Below are the code and all the weights of a small trained network. Each question names an input and a class and asks about switching units off, where a switched-off unit gives its printed mean instead of its output.

import numpy as np


def w(rows, s, z=0):
    codes = np.array(rows[::2]) - 128.0
    scale = np.full(codes.shape[1], s)
    scale[-1] = z or s
    return codes * scale


def norm(h):
    return h / np.sqrt((h * h).mean(-1, keepdims=True) + 1e-5)


def f(y):
    return y / 2 * (1 + np.tanh(0.7978845608 * (y + 0.044715 * y**3)))


def log_softmax(a):
    a = a - a.max(-1, keepdims=True)
    return a - np.log(np.exp(a).sum(-1, keepdims=True))


def net(x, mask):
    res = np.array(x, float).reshape(1, 4) / 4 @ E
    u = 0
    for l in range(3):
        y = f(norm(res) @ A[l][:, :-1].T + A[l][:, -1])
        res = res + np.where(mask[u : u + 3], y, B[l][:, -1]) @ B[l][:, :-1]
        u += 3
    return log_softmax(norm(res)[-1] @ U[:, :-1].T + U[:, -1])


A, B = {}, {}
E = w([
[34,161,27],'x0',
[187,88,30],'x1',
[208,154,94],'x2',
[10,252,86],'x3',
],0.0042)
A[0] = w([
[63,156,106,107],'L0N0',
[201,2,101,254],'L0N1',
[212,54,155,82],'L0N2',
],0.0096,0.0036)
B[0] = w([
[200,90,152,158],'L0N0',
[49,182,111,254],'L0N1',
[211,251,131,193],'L0N2',
],0.015,0.0073)
A[1] = w([
[41,53,159,255],'L1N0',
[1,158,108,94],'L1N1',
[139,208,65,123],'L1N2',
],0.0095,0.0034)
B[1] = w([
[101,250,91,191],'L1N0',
[157,116,169,218],'L1N1',
[96,73,233,254],'L1N2',
],0.013,0.0053)
A[2] = w([
[158,87,81,255],'L2N0',
[150,95,156,134],'L2N1',
[247,191,186,127],'L2N2',
],0.011,0.0074)
B[2] = w([
[136,189,225,159],'L2N0',
[56,2,201,130],'L2N1',
[108,210,118,254],'L2N2',
],0.0094,0.0054)
U = w([
[145,10,197,82],'0',
[115,229,129,226],'1',
[209,34,21,1],'2',
],0.011,0.0071)

Each question gives the input, the list of numbers given to net, and the class t.
The units are the neurons (one row each of A and B). Each row of codes is followed by its name. A weight is (code - 128) times the scale printed after its matrix; where a second scale follows, it is the last column's (A, B and U).
mask holds one flag per neuron, layer by layer. A switched-off neuron (its flag False) gives its mean, the last column of its row in B, instead of its output. The means were averaged over made-up inputs and are rounded, as every weight is.
A unit's drop is (log p(t) with every unit on - log p(t) with that unit switched off) / (log p(t) with every unit on - log p(t) with every unit switched off).
The circuit of an input: a set's keep is (log p(t) with only the set's units on - log p(t) with every unit switched off) / (log p(t) with every unit on - log p(t) with every unit switched off). Starting from all 9 units, units are removed one at a time, each time the one whose removal leaves the highest keep (on an exact tie, the one counted first), for as long as the keep stays at least 0.8.
circuit, biggest first: the units of the circuit, biggest drop first
top k neurons: the k neurons with the biggest drops, biggest first
drop of u: that unit's drop, to one decimal
input [-4,-2,5,7], class 0: top 4 neurons : L1N0, L0N2, L0N1, L2N1
input [0,-4,7,3], class 0: circuit, biggest first : L1N0, L0N2, L0N1
input [5,0,4,3], class 0: top neuron : L0N2
input [-5,4,8,5], class 0: top 3 neurons : L1N2, L0N2, L1N0
input [2,-3,6,8], class 0: top 4 neurons : L0N2, L0N1, L1N0, L1N2
input [7,6,4,5], class 0: top 2 neurons : L1N0, L0N1
input [8,3,7,3], class 0: top 4 neurons : L1N0, L0N2, L0N1, L1N2
input [5,0,2,4], class 0: drop of L0N2 : 0.4
input [3,-2,3,8], class 0: drop of L0N1 : 0.5
input [0,5,3,6], class 0: drop of L0N2 : 0.6
